Below are the code and all the weights of a small trained network. Each question names an input and a class and asks about switching units off, where a switched-off unit gives its printed mean instead of its output.

import numpy as np


def w(rows, s, z=0):
    codes = np.array(rows[::2]) - 128.0
    scale = np.full(codes.shape[1], s)
    scale[-1] = z or s
    return codes * scale


def f(y):
    return np.maximum(y, 0)


def log_softmax(a):
    a = a - a.max(-1, keepdims=True)
    return a - np.log(np.exp(a).sum(-1, keepdims=True))


def net(x, mask):
    res = np.array(x, float).reshape(1, 4) / 4 @ E
    y = f(res @ A[0][:, :-1].T + A[0][:, -1])
    res = res + np.where(mask, y, B[0][:, -1]) @ B[0][:, :-1]
    return log_softmax(res[-1] @ U[:, :-1].T + U[:, -1])


A, B = {}, {}
E = w([
[80,163,102,58,66,182,156,132,173,122,89],'x0',
[90,135,13,108,178,130,120,114,152,149,194],'x1',
[158,119,137,65,126,146,6,158,137,197,114],'x2',
[55,67,147,107,157,151,102,48,106,113,94],'x3',
],0.014)
A[0] = w([
[146,153,121,146,107,127,143,202,125,158,151,36],'n0',
[138,162,174,114,115,120,132,113,131,109,50,85],'n1',
[104,162,100,143,125,145,91,123,120,101,164,68],'n2',
[97,150,145,191,127,132,254,108,127,43,159,23],'n3',
[173,98,207,123,54,121,130,120,90,131,97,137],'n4',
[126,95,128,142,191,140,95,111,87,92,97,90],'n5',
[114,111,47,87,166,132,120,102,139,153,191,81],'n6',
[37,47,170,101,168,145,117,57,102,138,88,49],'n7',
[93,124,80,51,13,171,176,131,177,132,67,78],'n8',
[112,121,43,106,176,117,135,120,164,148,178,80],'n9',
[146,151,138,82,129,133,102,127,118,136,115,56],'n10',
[207,186,124,148,83,74,160,209,171,151,167,92],'n11',
[108,184,149,75,126,194,143,130,149,115,116,74],'n12',
[189,62,141,182,186,49,95,118,39,153,174,38],'n13',
[171,95,188,127,88,127,135,156,108,89,58,9],'n14',
[169,106,151,66,123,155,27,165,131,212,119,44],'n15',
],0.012,0.011)
B[0] = w([
[90,131,79,98,101,164,79,128,207,51,146,159],'n0',
[189,101,93,119,146,133,169,195,120,114,104,176],'n1',
[179,130,129,93,106,128,189,136,148,88,112,143],'n2',
[49,39,202,67,158,43,168,66,184,182,101,224],'n3',
[195,120,22,197,168,146,216,195,87,245,46,221],'n4',
[126,127,90,83,106,153,91,121,157,130,197,170],'n5',
[197,126,77,171,159,135,189,209,97,158,29,209],'n6',
[85,194,18,94,12,194,28,132,240,113,135,224],'n7',
[218,168,214,194,175,150,126,63,44,42,223,237],'n8',
[154,123,75,166,198,137,191,204,113,171,34,205],'n9',
[115,100,138,37,136,98,119,147,153,67,161,151],'n10',
[80,117,78,86,13,225,73,95,195,140,144,229],'n11',
[160,180,170,128,167,160,114,115,99,124,190,176],'n12',
[181,216,233,129,184,203,108,98,70,13,192,229],'n13',
[148,198,71,134,170,116,207,229,156,54,71,180],'n14',
[2,39,241,91,147,11,221,39,172,118,97,250],'n15',
],0.0083,0.017)
U = w([
[174,119,63,162,186,147,200,214,109,120,32,100],'0',
[32,50,179,125,161,37,191,47,162,117,117,108],'1',
[192,178,181,157,184,197,144,76,65,55,223,100],'2',
[93,130,46,130,11,216,109,109,195,99,138,108],'3',
[150,58,88,190,113,158,117,68,29,218,143,252],'4',
[61,203,124,213,91,1,83,149,70,210,213,109],'5',
],0.0087,0.032)

Each question gives the input, the list of numbers given to net, and the class t.
The units are the neurons (one row each of A and B). Each row of codes is followed by its name. A weight is (code - 128) times the scale printed after its matrix; where a second scale follows, it is the last column's (A, B and U).
mask holds one flag per neuron, in row order. A switched-off neuron (its flag False) gives its mean, the last column of its row in B, instead of its output. The means were averaged over made-up inputs and are rounded, as every weight is.
A unit's drop is (log p(t) with every unit on - log p(t) with that unit switched off) / (log p(t) with every unit on - log p(t) with every unit switched off).
most important unit: the unit with the biggest drop
top k neurons: the k neurons with the biggest drops, biggest first
drop when u is switched off: that unit's drop, to one decimal
input [-7,-6,-6,5], class 2: most important unit -> n13
input [-6,-7,-8,-7], class 1: top 2 neurons -> [n3; n7]
input [4,-8,7,4], class 0: top 4 neurons -> [n4; n14; n1; n3]
input [6,-3,-6,-6], class 1: top 2 neurons -> [n3; n13]
input [-8,-8,4,4], class 0: top 2 neurons -> [n4; n14]
input [0,3,6,6], class 1: top 2 neurons -> [n15; n11]
input [-4,0,-7,-8], class 3: top 2 neurons -> [n11; n15]
input [4,-7,5,8], class 3: top 3 neurons -> [n7; n6; n9]
input [4,3,-2,4], class 2: top 3 neurons -> [n8; n11; n4]
input [6,-5,7,-7], class 1: top 3 neurons -> [n15; n7; n13]
input [-8,7,-7,4], class 2: top 2 neurons -> [n13; n15]
input [-5,7,-1,-8], class 3: top 2 neurons -> [n11; n4]
input [-5,-3,-5,-2], class 1: top 3 neurons -> [n3; n8; n12]
input [4,4,-2,1], class 0: top 2 neurons -> [n13; n9]
input [4,8,1,-6], class 0: most important unit -> n9
input [4,1,3,8], class 3: drop when n7 is switched off -> 3.8
input [-7,-4,6,-7], class 2: drop when n7 is switched off -> 3.1
input [8,-6,2,1], class 2: drop when n8 is switched off -> 2.7
